[  2 -44 -52  -7 -20 -47 -51 -20  -7 -21  10  -3 -11  -7  -1 -41  19 -18
  26  11   2   4  12  -6  41  71   2 -34  -6  33  10  32  -5  43  16 -19
 -49 -13  34 -66 -66]
7
[-18   0  -4  22  23 -18  17  52 -33  59 -35  22  10  44  22  72  22 -15
 -39  -8  21  13  47  14  16  18 -40 -17  -6 -16  -8 -11  45   0  20  35
  76   9  31  17  -9]
11
[  2 -35 -44   5 -20 -52 -53 -21  -7 -27  14   4 -17  -7  -2 -45  23 -15
  17  18   6  12   0  -3  35  57  14 -42  -4  26  15  26 -12  23  16 -11
 -59  -9  39 -64 -52]
4
[ 49 -13 -11  74  -4 -60 -12 -24  11  22  -4 -21 -40   4  11  78 -58 -63
   8 -69  60  33  32 -51 -31  55 -11   8 -12 -44  -6 -35 -29  22  -9 -24
  -5  12  26 -26  -3]
3
[ 52 -20 -19  77  -3 -67 -13 -29  10  11   4 -13 -44  13  10  80 -60 -69
   8 -60  50  39  31 -43 -35  58 -24   9 -14 -58  -6 -27 -25  12  12 -24
  -3  16  26 -32  -3]
12
[-27  -8 -10  13  29 -14 -12  48 -35  40 -17  14  15  37  19  27  30 -18
 -42  19  13  -5  18  12  29  -5 -21 -30  -4   4  10   2  40  -4  20  39
  56  -5  48  14 -23]
11
[ 36 -14  -7  28 -31  17  15   5 -32  21  18  56  35  16 -58  55  25  51
  16 -46 -13  -6 -39  40 -38  22 -16  66 -11  27 -53  -4  22  76  -2 -28
  63  44 -43 -33  -5]
7
[ -9 -42  -3  -2  42 -54   9  12 -78 -45 -35  -3 -18 104  19  38 -13 -52
  50  23 -33 -32 106  19  38  14 -22 -19 -30   4   8 -30 -24  -9  35 -20
 -59 -31  41  14 -73]
8
[ 36 -29 -11  46 -24   8   5  13 -30  28  14  51  25  32 -49  71  28  50
  13 -45 -11 -19 -33  40 -36  19  -2  64 -18  40 -41  -1  38  73  12 -22
  66  38 -37 -52   8]
6
[ 60   4  -6  80  20 -52 -18 -26  20  16  -6 -31 -58   2  17  71 -82 -58
  30 -58  59  47  25 -55 -29  60 -17  13 -20 -75  -4 -39 -29  18   7 -43
  13  23  24 -33  25]
1
[-36   2 -13  27  45 -40   7  54 -20  58 -35  14  -1  68  32  65  35  -9
 -45   6  17  16  60  30  22   6 -42  -5 -18  -2   3 -10  33  -1  32  21
  82  15  17   5 -16]
0
[ 37 -25   1  29 -35   1  13  14 -32  21  17  54  40  21 -57  62  23  42
  13 -33 -18 -11 -37  43 -37  13  -4  61 -14  27 -57   0  30  70   7 -23
  66  39 -36 -48  -2]
9
[  1 -44 -29  -3  -7 -44 -50 -28  -1 -18 -12  14  -8   0  -1 -31   5  -7
  49   1  -2  15  24 -11  49  65  18 -51  -6  -1   0  26   7  37  48 -23
 -40 -22  40 -60 -43]
3
[ 43  10  -3  53   3 -47  -4 -11   9  15  -3 -26 -31  -2  23  65 -50 -57
 -10 -71  57  30  18 -40 -38  33 -28  11   0 -36  -5 -27 -36  10  -9 -17
   5  30  28 -30  -4]
10
[-28  -2  -8  28  22 -23  29  40 -21  60 -44  20   8  53  26  77  32 -13
 -38 -15  27  -1  57  27  11  19 -33  -7 -15  -5   1 -10  47 -13  16  29
  74   9  22   5   0]
2
[-30 -23 -15  26  25 -29   2  53 -24  40 -33  20  10  55  26  38  36  -4
 -40  11  16 -10  33  21  28  12 -14 -13 -14 -10  11   2  38 -10  20  32
  73   5  32   8 -21]
5
[-40  -6 -10  25  28 -38  32  56  -6  58 -50  -1  13  58  37  65  23 -13
 -28   3  19  14  64  27  22  20 -39 -12 -12 -23   1 -11  48  -3  28  29
  83   2  22   8   9]
0
[ 44 -10 -10  41 -11 -25   6  -4 -26  27   6  46  41  41 -47  92   7  53
  49 -31  -5 -15 -11  47 -29  31  -3  57 -25  15 -51 -29  39  75  18 -45
  80  31 -51 -47   9]
1
[  1 -51 -40 -11  -9 -63 -56 -22  -4 -36   2  10  -9  -5  -1 -42  -4 -15
  47  16  -9   8  11   2  46  78  15 -48  -2  -8   7  41  -3  45  50 -32
 -40 -16  38 -66 -26]
0
[ 12 -33 -45  -6 -24 -42 -81 -34 -17 -27  -2  -7 -16   4   3 -21 -10 -23
  33  18   4   7  -2  -2  37  71  12 -46 -15   9  15  31 -17  34  18 -15
 -68 -18  47 -67 -50]
11
[-34   9 -13  23  50 -30  17  38 -15  48 -24  15   0  60  31  64  48   1
 -50  17  21   5  61  29  16  -6 -39   0 -11   8  -3 -22  45 -17  31  31
  75   6  10  22 -26]
12
[ 60  -5 -19  49  20 -55 -23 -24  17   6  -1 -42 -47  -1  21  70 -74 -65
  32 -50  75  50  26 -57 -32  60  -8  11 -20 -59   1 -41 -29  45  -1 -48
  16  19  38 -42  13]
10
[-42 -18 -11   7  21 -17   9  42 -29  53 -26  19  10  43  14  26  48 -19
 -41  21  10  -4  42  20  26   5 -29 -18  -9  -6   0  11  47   1  27  37
  73 -10  36  10 -42]
9
[ -7 -38  -9   1  47 -40  10  22 -74 -42 -27 -10 -35 103  16  23  -6 -54
  43  31 -30 -16 105  17  23  19 -34  -8 -35  -5   4 -35 -17  16  44 -26
 -24 -37  35  29 -82]
8
[ 63 -13 -16  80  14 -61 -24  -9  24  14 -12 -40 -50   0  23  77 -69 -65
  20 -53  67  46  26 -55 -32  68  -7  24 -16 -66  -5 -36 -20  27   0 -47
  17  22  23 -31   8]
5
[-10 -32   5  -1  45 -42 -11  11 -88 -43 -28  -2 -16 100  18  33 -24 -58
  42  26 -31 -30  99  18  48  16 -24 -17 -21   2   5 -34 -13 -13  37 -29
 -62 -31  34  24 -70]
11
[ 50 -18 -14  65  -3 -52 -13 -15   6  21   8 -25 -43   4   6  73 -67 -77
   2 -53  59  39  30 -53 -36  46 -23  16 -13 -52  -8 -18 -30  17   2 -24
   8  18  35 -24  -3]
9
[-23 -37  -1   2  50 -29   1   7 -74 -36 -25   1 -24 100  22  20 -24 -42
  49  16 -24 -34 108  18  41  25 -25  -8 -27  11  10 -24 -16 -11  42 -24
 -61 -26  41  17 -77]
6
[-34 -14  -9   6  35 -23   6  49 -26  44 -21   9  15  44  23  34  38 -10
 -40   8  14  -8  31  15  22  -3 -20 -19 -12  -9  15  -4  41  -3  21  33
  71   6  38   7 -11]
10
[ 53 -22  -7  48 -21 -23   2  11 -29  22   1  57  43  47 -41 108  10  53
  53 -33  -4 -21  -6  42 -39  34   7  62 -29   5 -50 -26  55  66  16 -56
  98  28 -57 -36   9]
5
[  1 -53 -37  -1 -33 -47 -46 -15  -8 -17  14   2  -6 -10 -15 -43   9 -25
  13  18 -12   7   5  -8  33  69  12 -36 -11  15   7  37 -15  25  24 -15
 -57   1  41 -62 -56]
9
[-42   2  -7  29  38 -17  13  51 -21  59 -35  13   9  66  26  55  50  -5
 -45  28  25  10  62  10  28  -8 -40  -5 -19  -3   7  -9  39 -19  33  24
  93   7  27  18 -21]
9
[-32  -9 -13  24  24 -28  26  30 -12  60 -39  20   5  51  34  68  42 -17
 -30  -5  24   6  63  16  18  28 -44 -15 -14 -17   0 -10  53 -23  29  35
  68   3  17   3 -13]
12
[-34  -4  -6  24  24 -33  34  55 -16  63 -46  11   7  56  28  66  22 -14
 -28  -7  19  21  56  24  19  20 -42  -7 -11 -21  -5  -8  38  -1  26  23
  78  17  16  10  -3]
0
[-23 -42  -3   6  43 -28   1   4 -79 -38 -28   5 -22 100  14  22 -25 -43
  49  13 -36 -36 110  17  40  23 -25 -10 -27  11  12 -22 -17 -16  40 -27
 -66 -31  42  16 -78]
6
[-25  -1  -9  39  20 -20  29  38 -20  55 -54  13  11  67  30  76  21  -9
 -23 -11  22  18  67  11  19  25 -36 -16 -21 -17   2 -15  43  -9  28  23
  78   3  28   8   1]
2
[ 46 -17 -11  42 -21 -28  10 -10 -28  23   3  57  40  49 -43 107  16  43
  59 -31  -8 -14   3  46 -36  26 -10  60 -24  10 -56 -22  46  68  16 -41
  79  20 -57 -33   7]
12
[-39   8 -16  15  49 -35  11  55 -12  46 -26   3  -2  63  30  47  38   6
 -42  33  25   7  50  36  23  -5 -29 -10 -16   7   4  -8  47   7  24  27
  94  -1  20  12 -13]
0
[-21 -50  -1   3  47 -50   6  36 -68 -44 -30 -15 -34 112  23  14 -26 -67
  33  31 -44 -22 102  36  34  22 -33  -7 -30 -10   2 -24 -22  14  45 -29
 -41 -32  33  33 -62]
0
[-41  -8 -18  10  34 -30  -1  49 -15  41 -18   7   3  45  26  33  38  -8
 -46  16  11  -1  33  22  28   4 -27 -24  -8  -2  12   8  45   3  23  34
  68  -8  30   9 -10]
0
[ 44   0  -8  57   1 -40  -3 -19  17  19   6 -29 -36 -24  11  46 -46 -37
 -13 -60  58  26   9 -50 -35  32 -15  14  12 -22 -18 -24 -30  25  -9 -15
 -13  12  16 -19 -15]
3
[ 49 -22  -9  35  -8 -17   7  -2 -32  18   4  53  42  49 -50 100  20  38
  52 -19   4 -16 -14  45 -39  12   5  55 -37  14 -45 -24  29  72  21 -44
  81  30 -46 -45   6]
8
[-22 -43  -7  -3  50 -34   9  33 -66 -34 -34 -25 -35 110  23  13 -25 -52
  34  31 -36 -17 104  33  40  16 -36  -3 -25  -6  -6 -31 -17  23  48 -28
 -31 -41  28  32 -70]
0
[ 57 -22 -21  75   0 -65 -12 -17  11  23   3 -21 -41   8   9  81 -64 -70
  16 -68  51  40  44 -52 -29  66 -26  12 -11 -59  -3 -30 -18  31   2 -29
  14  12  26 -25   6]
7
[-20 -19  10   7  53 -39  19  28 -65 -42 -38 -18 -17 112  23  22 -18 -49
  46  30 -18 -43  98  40  48   2 -36   7 -20  10   3 -47 -10  -7  46 -30
 -41 -23  18  18 -73]
1
[  7 -42 -44  -5 -30 -52 -44 -13 -10 -38  20   3 -14 -14 -10 -41  25 -14
   3   6 -10   7 -13   3  20  64   9 -38  -7  25  16  30 -20  29  22  -4
 -64   0  42 -70 -57]
8
[ 52   0 -15  72   9 -50 -21 -34   1  16   0 -18 -45   2  12  72 -71 -60
   7 -75  63  38  27 -50 -35  52 -21   9  -9 -49  -5 -25 -30  19  -4 -24
   5  12  43 -39  -5]
2
[ 68  -7 -11  76  12 -54 -22 -22   6   8  -6 -35 -41   0  16  79 -79 -81
  21 -48  71  53  22 -58 -31  65 -15  11 -10 -63  -5 -40 -24  29  10 -44
   2  19  33 -38  16]
11
[ 62 -14 -19  73  16 -61 -14 -29  22   3   1 -36 -59  -1  21  63 -72 -74
  27 -44  65  54  26 -57 -33  66 -20  13 -15 -69 -13 -33 -20  30  12 -41
  12  11  23 -28   2]
12
[ 42 -37 -22  57 -21 -26  10  10 -30  23  -7  47  39  65 -49  99  36  33
  32 -16   3   2  -2  39 -21  28  -8  48 -26   9 -48 -15  41  87  33 -35
  73  18 -43 -37  12]
4
[ 13 -46 -38   5 -19 -58 -65 -13 -18 -27   7  10  -8  -5  -4 -31   4 -36
  22   8  -8  12   5  -4  37  75  13 -50  -8  20   9  27 -16  28  31 -18
 -61   3  50 -71 -45]
11
[ 66  -4 -18  74  18 -61 -12 -21  20   5   3 -23 -46  -3  21  83 -64 -64
  25 -48  67  52  35 -52 -42  57 -17  10 -16 -61  -5 -39 -22  37   9 -44
  21  15  30 -36   7]
8
[ 44 -38 -23  56 -19 -37   5  -5 -24  30  -2  46  32  54 -47  94  39  28
  29 -17 -10   1   1  34 -25  31 -10  57 -21   6 -51  -7  50  86  36 -32
  77  20 -55 -33   9]
12
[ 39 -17  -2  41 -28  10   9   6 -35  19  16  60  33  30 -53  65  22  53
  10 -53 -11 -11 -36  41 -43  20 -10  57 -15  27 -46  -5  25  68   9 -23
  66  38 -28 -49  10]
2
[ 54   0 -11  72  -7 -46 -31 -12  -1  14  13 -24 -35  -9  10  70 -69 -71
  -3 -59  52  34  15 -52 -33  52 -17   6  -5 -50   4 -36 -26  11  -8 -19
 -14  24  39 -23   8]
11
[-39   3  -5  26  40 -28  17  47 -25  55 -31  26  15  69  23  54  45  -1
 -45  26  22   8  69  22  29  -3 -40  -5 -15   3  -1 -10  34 -15  37  20
  87  12  22  12 -37]
9
[-38 -17  -9   9  21 -19   4  41 -21  52 -29  20  19  40  21  33  39 -17
 -40  20   7  -7  42  20  27  -2 -23 -22 -11  -3   3  13  48  -9  30  37
  68  -9  30  -2 -28]
9
[  4 -44 -42   2 -25 -46 -54 -24  -8 -28   8   2 -13 -10  -9 -38  10 -15
  23   2 -14   0   6  -1  32  72  21 -43 -13  22  10  31  -5  28  21 -16
 -60 -12  39 -67 -40]
2
[-21 -38   7  -5  50 -44   0   4 -70 -33 -38  -4 -21  98  28  20 -12 -48
  43  19 -21 -28 107  19  46  26 -17 -15 -25   5   4 -33 -12  -8  42 -20
 -63 -34  33  13 -74]
3
[-40   9  -1  16  48 -16  13  47 -14  61 -32  18  -1  46  32  38  52   4
 -55   2  29  17  46   9  20  -5 -38 -14  -6   5   2 -11  31  -4  26  35
  78   4  30  21 -28]
3
[-20   3  -6  33  27 -29  20  37 -21  50 -42  22   5  50  34  59  16 -13
 -39 -20  22  20  52  10  17  28 -40 -18  -7 -17   2   2  38  -5  19  34
  76   9  42   7  -1]
2
[-39   4 -14  25  44  -7  11  52 -20  50 -28  18   5  66  31  51  39  16
 -47  12  16   8  50  23  17   3 -32  -7 -19  17  12 -11  40  -5  35  31
  85  10  30  13 -17]
6
[ 69  -1  -7  74  29 -63 -16 -22  16   9  -4 -27 -54   1  25  71 -84 -67
  21 -50  61  52  25 -55 -30  64 -18  10 -12 -65  -8 -35 -30  33  20 -49
   4  25  25 -37  15]
1
[-32  20  -7  18  36 -16  17  49 -29  44 -30  21   3  51  27  48  60  11
 -48   9  20  15  33  20  12 -12 -41 -10 -13   7   7 -10  22  -9  16  36
  82  12  33  19 -30]
8
[ 11 -47 -54  10 -12 -43 -73 -43  -7 -25  -7  -3 -28  17   8 -20 -22 -14
  44   8   0  14  19  -7  30  84  17 -37 -22   1  17  36  -5  51  39 -22
 -42 -25  47 -69 -40]
6
[-36  -8 -14  17  24 -29   0  43 -26  36 -21  19  10  42  27  32  39  -6
 -34   8  11 -11  38  22  27  13 -24 -30 -12   0  10  10  50  -4  16  37
  61 -14  36   5 -20]
2
[ 48 -11 -13  72  13 -61 -19 -32  13  30  -9 -21 -46   9  18  77 -55 -69
   8 -70  71  48  38 -60 -34  58 -21   6 -13 -52  -1 -36 -23  25  10 -30
  11   6  31 -38 -12]
3
[-26 -29   7  11  45 -39  14  22 -66 -40 -46  -9 -12 114  20  18  -9 -50
  46  26 -28 -45  98  43  48   6 -35  -1 -24  10   6 -40 -22 -10  49 -27
 -51 -25  30   8 -71]
1
[ 38 -14  -9  34 -25   7  -4  12 -36  34   4  46  36  33 -53  76  36  46
  21 -48 -17  -9 -31  30 -34   4 -10  57 -21  24 -42  -6  37  80   0 -25
  84  41 -30 -39   4]
10
[ 41 -15  -7  40 -19 -12   9   7 -29  26   7  58  33  52 -48  96  21  41
  46 -27  11 -21 -12  52 -30   7  -1  56 -30  25 -52 -21  27  64  -5 -34
  72  29 -52 -35  10]
4
[-40 -24 -19  25  33 -44   0  45 -20  46 -31  12  10  58  13  45  34 -22
 -31  17   9  -4  51  24  27   8 -25 -22 -15 -21  11   5  38   4  38  27
  67  -8  36   9  -6]
0
[ 38 -14   5  24 -36  11  24  16 -20  18  14  44  29  19 -58  66  22  37
   1 -39 -20  -5 -36  42 -45   0 -10  69 -14  31 -58   0  21  56   0 -19
  58  41 -47 -39  14]
9
[-41 -26 -10  11  28 -27   5  44 -17  50 -39   4  14  53  33  35  38 -11
 -33  18  23  -4  34  16  33   1 -13 -29 -14  -7  12   0  45   3  30  40
  54 -20  35  10 -17]
3
[ 51   9 -13  58  -9 -30  -3 -17  13  15   3 -31 -43 -16   9  47 -53 -44
  -5 -63  43  36  14 -48 -34  43 -26  19   2 -26 -14 -20 -33  27 -22 -13
  -5  25  15 -17 -12]
7
[-20 -37  15   9  40 -39  18  25 -63 -38 -36  -9 -12 107   9  21 -10 -64
  47  26 -20 -42 110  31  40  -4 -40   6 -18   6  -5 -31 -16 -15  54 -33
 -39 -29  31   9 -85]
9
[ 40 -33 -22  54 -17 -18   2   6 -38  35  -2  49  35  53 -53 101  29  47
  36 -29  -4 -11  -3  35 -32  34  -5  65 -25  18 -42  -5  51  90  39 -37
  80  27 -41 -36  11]
6
[ 49   5  -7  59   5 -36   1  -8  10  13   8 -33 -38 -13  10  49 -44 -43
 -11 -51  62  27  -2 -44 -29  13 -16  20  13 -20 -12 -25 -31   8 -13  -7
 -16  24  11 -25   4]
4
[  5 -32 -47 -18 -21 -40 -76 -38  -8 -20  -6  -4 -21   6   7 -27  -7 -23
  42   8   4   5   7  -7  34  62   8 -44 -23   0  18  44 -17  41   7 -19
 -45 -15  40 -57 -53]
10
[ 62 -14 -21  75   5 -46 -10 -27  19   4  -2 -32 -55   1  20  71 -84 -58
  25 -51  60  51  28 -56 -41  78  -8  11 -20 -60  -1 -25 -13  36  10 -38
  11   7  29 -33  21]
6
[-27   4 -11  22  45 -26  14  49 -27  50 -31  26   7  65  24  66  56   5
 -43  16  27   8  44  20  16 -11 -36 -11 -16  -6   7 -11  29   0  36  28
  97   8  27  25 -15]
8
[ -1 -37 -45 -10 -38 -33 -44 -18 -15 -33  16  -7 -24 -18  -4 -62   6  -6
   8   5  -9   4 -21  -7  26  69  16 -34  -3  39  17  48 -18  27  10   2
 -73  -2  38 -57 -58]
6
[ 68 -13 -11  76  17 -66  -7  -6  22   3 -11 -35 -46  -3  23  70 -71 -62
  24 -44  64  52  32 -55 -36  76  -5  14 -16 -67 -13 -35 -15  29   8 -48
  19  20  25 -29   6]
5
[ -2 -57 -42  -5 -30 -48 -54 -22  -5 -27  11 -10  -6 -12 -10 -42   9 -29
  16  18  -7  -1   1   3  35  73  16 -33 -10  20   8  32  -9  31  25 -17
 -68 -10  46 -79 -61]
9
[-15 -33   3   4  40 -45  15  29 -67 -47 -44 -10 -10 110  24  18  -5 -45
  47  23 -22 -35 107  31  42  11 -29   9 -15  11  -1 -35 -12  -7  46 -31
 -38 -30  21  13 -84]
5
[-22 -31   1  -2  47 -53   6   4 -69 -41 -37 -17 -22 104  21  21 -24 -56
  44  23 -27 -23 107  25  45  20 -26  -7 -22   1   7 -30 -28 -11  39 -31
 -64 -25  27  10 -64]
0
[-42   7  -1  20  47 -19  19  46 -11  58 -33  15   3  54  32  39  49   9
 -52  17  34   8  50  19  30  -4 -25 -16 -11  12   2 -17  38  -7  20  35
  76   6  21  14 -35]
3
[ 48 -33 -15  55 -34 -22  15  17 -27  23 -16  43  42  48 -46  93  33  42
  23 -25  -5  -3 -15  35 -27  45  -1  57 -20   0 -51  -6  51  83  26 -37
  86  25 -47 -29  10]
5
[-37 -29 -10  17  27 -18   1  48 -24  56 -33  10   9  54  22  42  41 -23
 -41  19  16  -2  41  13  35   2 -24 -21 -19 -15   4  10  47  -5  35  41
  69 -10  43   2 -17]
9
[  7 -49 -39  -2  -9 -44 -54 -27  -2 -28  -9  16 -16   2   0 -34 -16 -13
  53   4 -19  17  21  -1  38  77  18 -46  -9   7   5  46   7  50  45 -22
 -37 -13  43 -63 -43]
6
[ 48   7 -15  60  -9 -41  -3 -22  13  11  18 -22 -38 -28   4  43 -47 -44
 -12 -59  40  23   3 -48 -37  26 -25  25  14 -21 -16 -13 -30   5 -24  -6
 -14  28   4 -13  -9]
12
[-14 -30   0   2  54 -29   0   5 -75 -43 -33   1 -20  99  22  22 -34 -41
  44  16 -32 -18 106  17  42  21 -21  -9 -24  13   6 -24 -18  -5  46 -26
 -63 -26  45  18 -70]
6
[-33   5 -15  18  52 -31   5  36 -15  49 -16  29  -3  53  34  52  52   2
 -42  17  26   6  56  19  24   3 -43 -11  -9   3   2  -6  47 -12  32  28
  80   6  19  16 -26]
12
[ 13 -37 -48  -2 -15 -41 -73 -44  -2 -38   1  -5 -26   8   5 -28 -20 -12
  31  10   4  11   3  -1  27  77  14 -46 -22   3  13  43 -17  42  24 -17
 -54 -26  48 -69 -35]
2
